Below are the code and all the weights of a small trained network. Each question names an input and a target symbol and asks about switching units off, where a switched-off unit gives its printed mean instead of its output.

import numpy as np


def w(rows, s, z=0):
    codes = np.array(rows[::2]) - 128.0
    scale = np.full(codes.shape[1], s)
    scale[-1] = z or s
    return codes * scale


def norm(h):
    return h / np.sqrt((h * h).mean(-1, keepdims=True) + 1e-5)


def f(y):
    return y / 2 * (1 + np.tanh(0.7978845608 * (y + 0.044715 * y**3)))


def softmax(a):
    e = np.exp(a - a.max(-1, keepdims=True))
    return e / e.sum(-1, keepdims=True)


def log_softmax(a):
    a = a - a.max(-1, keepdims=True)
    return a - np.log(np.exp(a).sum(-1, keepdims=True))


def net(x, mask):
    ids = ['ΓΔΣαβεζηθλμξτφψ'.index(c) for c in x.split()]
    T = len(ids)
    res = E[ids] + P[:T]
    u = 0
    for l in range(2):
        q, k, v = (norm(res) @ M[l].T for M in (Q, K, V))
        z = softmax(np.where(np.tri(T) > 0, q @ k.T / 2**0.5, -1e9)) @ v
        res = res + np.where(mask[u], z, O[l][:, -1]) @ O[l][:, :-1]
        u += 1
        y = f(norm(res) @ A[l][:, :-1].T + A[l][:, -1])
        res = res + np.where(mask[u : u + 8], y, B[l][:, -1]) @ B[l][:, :-1]
        u += 8
    return log_softmax(norm(res)[-1] @ U[:, :-1].T + U[:, -1])


Q, K, V, O, A, B = {}, {}, {}, {}, {}, {}
E = w([
[130,67,201,149,81,101,122,172,131,114],'Γ',
[236,161,143,105,180,106,127,71,93,87],'Δ',
[137,163,153,117,251,63,91,68,118,97],'Σ',
[53,166,32,70,127,139,79,69,142,147],'α',
[212,169,110,195,182,154,158,77,45,139],'β',
[5,90,95,153,101,124,138,95,40,90],'ε',
[179,159,124,185,96,158,69,212,66,52],'ζ',
[30,185,151,234,111,41,123,206,179,202],'η',
[123,147,160,115,145,184,115,130,130,171],'θ',
[123,55,145,140,121,157,33,169,147,118],'λ',
[101,103,185,53,144,135,115,243,36,121],'μ',
[162,121,87,231,123,161,80,172,99,143],'ξ',
[171,135,254,31,79,110,139,152,208,73],'τ',
[213,140,131,100,161,84,137,78,93,118],'φ',
[163,103,115,136,183,124,147,93,103,152],'ψ',
],0.0073)
P = w([
[134,124,208,157,126,252,64,163,64,198],'0',
[116,146,156,244,196,253,98,74,94,133],'1',
[137,153,145,233,155,226,125,95,128,95],'2',
[131,129,134,194,139,167,125,115,123,95],'3',
[133,123,128,163,115,132,124,114,141,85],'4',
[129,120,128,164,117,124,140,118,158,79],'5',
[110,107,111,150,111,111,137,137,168,82],'6',
[113,117,113,143,107,104,141,134,175,66],'7',
[131,113,104,173,114,123,140,150,144,98],'8',
],0.0034)
Q[0] = w([
[66,74,225,180,30,203,51,236,186,147],'L0H1',
[147,92,254,201,68,183,41,207,87,63],'L0H1',
],0.0043)
K[0] = w([
[40,153,52,197,147,19,253,136,203,70],'L0H1',
[37,121,57,96,80,44,134,115,172,80],'L0H1',
],0.0035)
V[0] = w([
[252,75,81,62,150,129,133,192,138,205],'L0H1',
[102,189,192,204,221,27,109,170,162,168],'L0H1',
],0.0028)
O[0] = w([
[161,173,168,224,60,87,59,25,136,90,2],'L0H1',
[161,253,149,130,84,45,162,252,180,206,187],'L0H1',
],0.0058,0.0024)
A[0] = w([
[95,127,206,181,153,242,156,94,124,183,249],'L0N1',
[100,225,226,161,185,133,103,41,153,219,176],'L0N2',
[134,108,50,142,108,164,138,203,85,179,158],'L0N3',
[170,175,41,121,168,197,159,66,179,163,203],'L0N4',
[122,96,159,146,146,128,57,81,32,55,146],'L0N5',
[175,190,161,4,153,142,117,91,215,137,227],'L0N6',
[191,235,164,125,151,95,133,214,90,113,176],'L0N7',
[66,96,94,116,45,130,41,59,176,54,213],'L0N8',
],0.0036,0.0012)
B[0] = w([
[182,106,115,9,30,30,141,152,150,50,184],'L0N1',
[144,53,50,131,61,104,123,191,125,182,150],'L0N2',
[90,120,242,93,55,95,144,52,162,60,211],'L0N3',
[111,88,153,42,203,41,96,160,8,131,132],'L0N4',
[64,143,125,106,82,255,194,121,170,115,213],'L0N5',
[122,78,79,235,152,137,174,196,3,118,139],'L0N6',
[68,101,138,56,170,120,102,153,155,244,251],'L0N7',
[167,127,205,191,218,130,218,133,134,155,147],'L0N8',
],0.0036,0.0032)
Q[1] = w([
[191,163,29,140,199,66,129,2,102,171],'L1H1',
[147,117,125,130,175,145,147,62,86,84],'L1H1',
],0.0089)
K[1] = w([
[253,94,197,69,64,199,55,143,63,162],'L1H1',
[120,122,172,100,78,245,75,76,95,171],'L1H1',
],0.005)
V[1] = w([
[131,88,106,179,2,124,202,92,136,107],'L1H1',
[38,131,84,106,113,157,189,131,102,149],'L1H1',
],0.0048)
O[1] = w([
[75,171,245,160,70,66,37,133,74,58,22],'L1H1',
[112,62,184,233,118,134,153,208,3,106,253],'L1H1',
],0.0068,0.0012)
A[1] = w([
[117,43,56,142,160,181,254,152,130,147,87],'L1N1',
[94,175,126,107,136,16,65,82,89,75,85],'L1N2',
[90,102,94,116,209,121,108,93,24,105,165],'L1N3',
[109,46,164,108,168,200,182,197,43,136,78],'L1N4',
[188,91,83,127,193,196,176,168,68,153,104],'L1N5',
[72,225,129,115,101,236,120,151,131,112,4],'L1N6',
[85,164,196,207,57,83,136,250,113,163,178],'L1N7',
[141,144,97,79,102,147,68,25,179,80,175],'L1N8',
],0.0048,0.0026)
B[1] = w([
[89,199,115,158,59,146,53,181,179,83,189],'L1N1',
[254,183,115,81,34,142,117,160,177,41,138],'L1N2',
[131,68,189,107,112,96,172,132,60,140,170],'L1N3',
[101,184,145,194,129,87,147,45,144,90,213],'L1N4',
[52,132,131,86,147,65,46,142,204,109,190],'L1N5',
[199,199,125,42,207,112,123,160,66,77,147],'L1N6',
[157,102,78,179,148,122,139,110,78,224,255],'L1N7',
[99,128,109,211,166,140,182,108,102,176,181],'L1N8',
],0.0052,0.0054)
U = w([
[22,206,244,81,148,73,75,112,131,110,7],'Γ',
[121,72,128,162,163,243,114,38,180,170,200],'Δ',
[162,228,108,212,58,126,70,25,149,142,50],'Σ',
[70,146,103,200,97,109,70,140,171,45,16],'α',
[175,168,191,139,19,76,45,105,157,122,103],'β',
[91,60,110,50,196,51,107,71,89,132,161],'ε',
[150,77,88,35,19,132,110,129,81,128,172],'ζ',
[137,131,129,104,122,118,105,94,100,143,3],'η',
[174,103,237,79,94,123,202,153,170,97,173],'θ',
[70,61,166,202,99,118,136,127,21,73,237],'λ',
[170,215,114,80,157,204,116,167,65,64,175],'μ',
[117,159,89,152,163,65,118,199,122,254,181],'ξ',
[142,137,112,121,125,120,155,94,123,121,13],'τ',
[171,131,86,149,177,123,224,56,108,128,52],'φ',
[70,160,48,55,86,146,89,173,238,99,136],'ψ',
],0.0054,0.0013)

Each question gives the input, a string of symbols that net reads in full, and the target symbol t.
The units are the heads (2 rows each of Q, K, V and O) and the neurons (one row each of A and B). Each row of codes is followed by its name. A weight is (code - 128) times the scale printed after its matrix; where a second scale follows, it is the last column's (O, A, B and U).
mask holds one flag per unit, layer by layer, with each layer's heads first. A switched-off unit (its flag False) gives its mean, the last column of its rows in O or B, instead of its output. The means were averaged over made-up inputs and are rounded, as every weight is.
A unit's drop is (log p(t) with every unit on - log p(t) with that unit switched off) / (log p(t) with every unit on - log p(t) with every unit switched off).
The circuit of an input: a set's keep is (log p(t) with only the set's units on - log p(t) with every unit switched off) / (log p(t) with every unit on - log p(t) with every unit switched off). Starting from the 12 units with the biggest drops (on a tie, the unit counted first), units are removed one at a time, each time the one whose removal leaves the highest keep (on an exact tie, the one counted first), for as long as the keep stays at least 0.8.
circuit, biggest first: the units of the circuit, biggest drop first
most important unit: the unit with the biggest drop
k most important neurons: the k neurons with the biggest drops, biggest first
k most important neurons of layer l: the k neurons of layer l with the biggest drops, biggest first
input ξ ζ ζ, target μ: most important unit -> L1N6
input Σ φ λ τ ξ λ Σ λ, target ψ: 2 most important neurons -> [L1N1 L1N7]
input λ λ ζ φ λ ε ζ τ Σ, target φ: 2 most important neurons of layer 1 -> [L1N8 L1N5]
input ζ ε ζ ζ θ ζ Δ, target ε: 2 most important neurons -> [L0N4 L1N3]
input λ ζ ζ ζ λ θ, target ζ: circuit, biggest first -> [L0N1 L0H1]
input Δ α λ, target α: 3 most important neurons of layer 1 -> [L1N1 L1N4 L1N5]
input λ μ ξ, target Σ: circuit, biggest first -> [L0H1 L1H1 L0N1]
input ε λ ζ η Δ Σ θ, target ψ: circuit, biggest first -> [L1H1 L1N1]
input ε ζ Σ φ, target Γ: circuit, biggest first -> [L1N5 L1N7]
input μ Σ ε ζ ε ζ ζ, target λ: circuit, biggest first -> [L1H1 L0H1]
input ζ ζ λ α, target ε: circuit, biggest first -> [L0N4 L1N3]
input η ψ θ ζ β, target ψ: circuit, biggest first -> [L1H1 L1N1 L1N5]
input Σ μ η η φ μ, target ξ: circuit, biggest first -> [L0H1 L1N7]
input φ ε Σ λ ε Δ, target Σ: circuit, biggest first -> [L0H1]
input ε ζ ζ ζ λ λ Δ, target Γ: circuit, biggest first -> [L1N5 L1N7 L0N1]
input ζ τ λ θ ζ Σ ξ ε μ, target λ: 2 most important neurons -> [L0N8 L1N4]
input μ φ μ ε ζ Δ ζ Σ Γ, target ψ: circuit, biggest first -> [L1H1 L1N1]
input ζ ζ Δ, target ε: 2 most important neurons -> [L0N4 L1N5]
input β ζ ψ Γ, target β: 3 most important neurons of layer 0 -> [L0N1 L0N7 L0N2]
input τ ζ τ ψ ζ λ λ ζ, target μ: most important unit -> L0H1
input ζ ε λ ε ζ ζ ζ ψ, target ε: 3 most important neurons -> [L0N4 L1N3 L0N5]
input ζ ζ Σ, target ε: 3 most important neurons of layer 0 -> [L0N2 L0N4 L0N5]
input ψ λ Σ α Γ, target α: 3 most important neurons of layer 0 -> [L0N4 L0N8 L0N7]
input ζ λ Σ ε λ, target λ: 2 most important neurons of layer 0 -> [L0N4 L0N7]
input Σ Δ η ζ η ζ ζ, target ξ: 2 most important neurons -> [L1N7 L0N7]
input ζ ε ε λ ε β, target ε: 2 most important neurons of layer 1 -> [L1N5 L1N3]
input φ τ ζ φ, target Σ: 2 most important neurons of layer 0 -> [L0N2 L0N5]
